Below are the code and all the weights of a small trained network. Each question names an input and a class and asks about switching units off, where a switched-off unit gives its printed mean instead of its output.

import numpy as np


def w(rows, s, z=0):
    codes = np.array(rows[::2]) - 128.0
    scale = np.full(codes.shape[1], s)
    scale[-1] = z or s
    return codes * scale


def norm(h):
    return h / np.sqrt((h * h).mean(-1, keepdims=True) + 1e-5)


def f(y):
    return y / 2 * (1 + np.tanh(0.7978845608 * (y + 0.044715 * y**3)))


def log_softmax(a):
    a = a - a.max(-1, keepdims=True)
    return a - np.log(np.exp(a).sum(-1, keepdims=True))


def net(x, mask):
    res = np.array(x, float).reshape(1, 7) / 4 @ E
    u = 0
    for l in range(3):
        y = f(norm(res) @ A[l][:, :-1].T + A[l][:, -1])
        res = res + np.where(mask[u : u + 5], y, B[l][:, -1]) @ B[l][:, :-1]
        u += 5
    return log_softmax(norm(res)[-1] @ U[:, :-1].T + U[:, -1])


A, B = {}, {}
E = w([
[147,82,222],'x0',
[253,117,95],'x1',
[147,163,100],'x2',
[174,164,249],'x3',
[37,168,184],'x4',
[163,193,143],'x5',
[97,82,141],'x6',
],0.0056)
A[0] = w([
[14,80,55,49],'L0N0',
[12,221,170,61],'L0N1',
[127,165,36,139],'L0N2',
[17,255,191,3],'L0N3',
[60,184,158,31],'L0N4',
],0.0071,0.0033)
B[0] = w([
[148,158,165,228],'L0N0',
[98,231,218,250],'L0N1',
[125,95,73,199],'L0N2',
[1,190,42,246],'L0N3',
[106,158,139,139],'L0N4',
],0.0077,0.0021)
A[1] = w([
[78,48,185,50],'L1N0',
[121,134,51,87],'L1N1',
[173,113,122,229],'L1N2',
[78,254,129,127],'L1N3',
[139,223,184,3],'L1N4',
],0.011,0.0018)
B[1] = w([
[142,3,142,178],'L1N0',
[88,129,55,163],'L1N1',
[145,185,125,177],'L1N2',
[92,139,210,254],'L1N3',
[150,125,63,186],'L1N4',
],0.011,0.0049)
A[2] = w([
[113,109,253,6],'L2N0',
[84,146,71,124],'L2N1',
[163,74,131,83],'L2N2',
[222,180,165,211],'L2N3',
[11,236,237,144],'L2N4',
],0.0072,0.0016)
B[2] = w([
[87,71,6,173],'L2N0',
[168,149,116,141],'L2N1',
[37,126,123,140],'L2N2',
[130,183,182,176],'L2N3',
[44,154,122,255],'L2N4',
],0.013,0.0052)
U = w([
[7,180,169,249],'0',
[97,15,157,55],'1',
[152,137,2,54],'2',
[197,190,192,145],'3',
],0.02,0.0017)

Each question gives the input, the list of numbers given to net, and the class t.
The units are the neurons (one row each of A and B). Each row of codes is followed by its name. A weight is (code - 128) times the scale printed after its matrix; where a second scale follows, it is the last column's (A, B and U).
mask holds one flag per neuron, layer by layer. A switched-off neuron (its flag False) gives its mean, the last column of its row in B, instead of its output. The means were averaged over made-up inputs and are rounded, as every weight is.
A unit's drop is (log p(t) with every unit on - log p(t) with that unit switched off) / (log p(t) with every unit on - log p(t) with every unit switched off).
The circuit of an input: a set's keep is (log p(t) with only the set's units on - log p(t) with every unit switched off) / (log p(t) with every unit on - log p(t) with every unit switched off). Starting from the 12 units with the biggest drops (on a tie, the unit counted first), units are removed one at a time, each time the one whose removal leaves the highest keep (on an exact tie, the one counted first), for as long as the keep stays at least 0.8.
circuit, biggest first: the units of the circuit, biggest drop first
unit that matters most: the unit with the biggest drop
k most important neurons: the k neurons with the biggest drops, biggest first
top k neurons in layer l: the k neurons of layer l with the biggest drops, biggest first
drop when u is switched off: that unit's drop, to one decimal
input [2,2,-7,3,4,2,4], class 1: unit that matters most -> L1N0
input [0,2,0,-1,-2,8,-8], class 3: circuit, biggest first -> L2N0; L2N4
input [3,2,-3,0,-2,7,6], class 3: circuit, biggest first -> L1N3; L2N4
input [-1,3,-5,-7,8,-6,0], class 1: 3 most important neurons -> L0N3; L1N0; L2N4
input [8,-3,4,8,-1,1,3], class 1: circuit, biggest first -> L1N0; L2N0; L0N1
input [1,4,3,1,-3,-5,-3], class 3: 2 most important neurons -> L0N3; L2N0
input [6,4,6,-1,-8,-2,-3], class 3: top 2 neurons in layer 2 -> L2N0; L2N3
input [3,-8,-4,1,3,-6,8], class 1: top 2 neurons in layer 1 -> L1N0; L1N2
input [2,2,8,2,-7,-6,-2], class 3: top 2 neurons in layer 2 -> L2N0; L2N3
input [3,2,0,-2,-2,0,-4], class 3: 2 most important neurons -> L0N3; L2N0
input [6,2,-8,-8,0,7,-5], class 2: top 2 neurons in layer 1 -> L1N1; L1N3
input [6,5,8,3,1,-7,0], class 3: top 2 neurons in layer 2 -> L2N3; L2N4
input [7,1,-3,0,8,-4,-2], class 1: 2 most important neurons -> L1N0; L2N0
input [5,6,2,1,-8,-7,-1], class 3: top 2 neurons in layer 2 -> L2N0; L2N3
input [7,-7,2,0,-6,6,2], class 1: most important neuron -> L1N0
input [4,0,-4,1,4,-2,7], class 1: drop when L1N0 is switched off -> 0.2
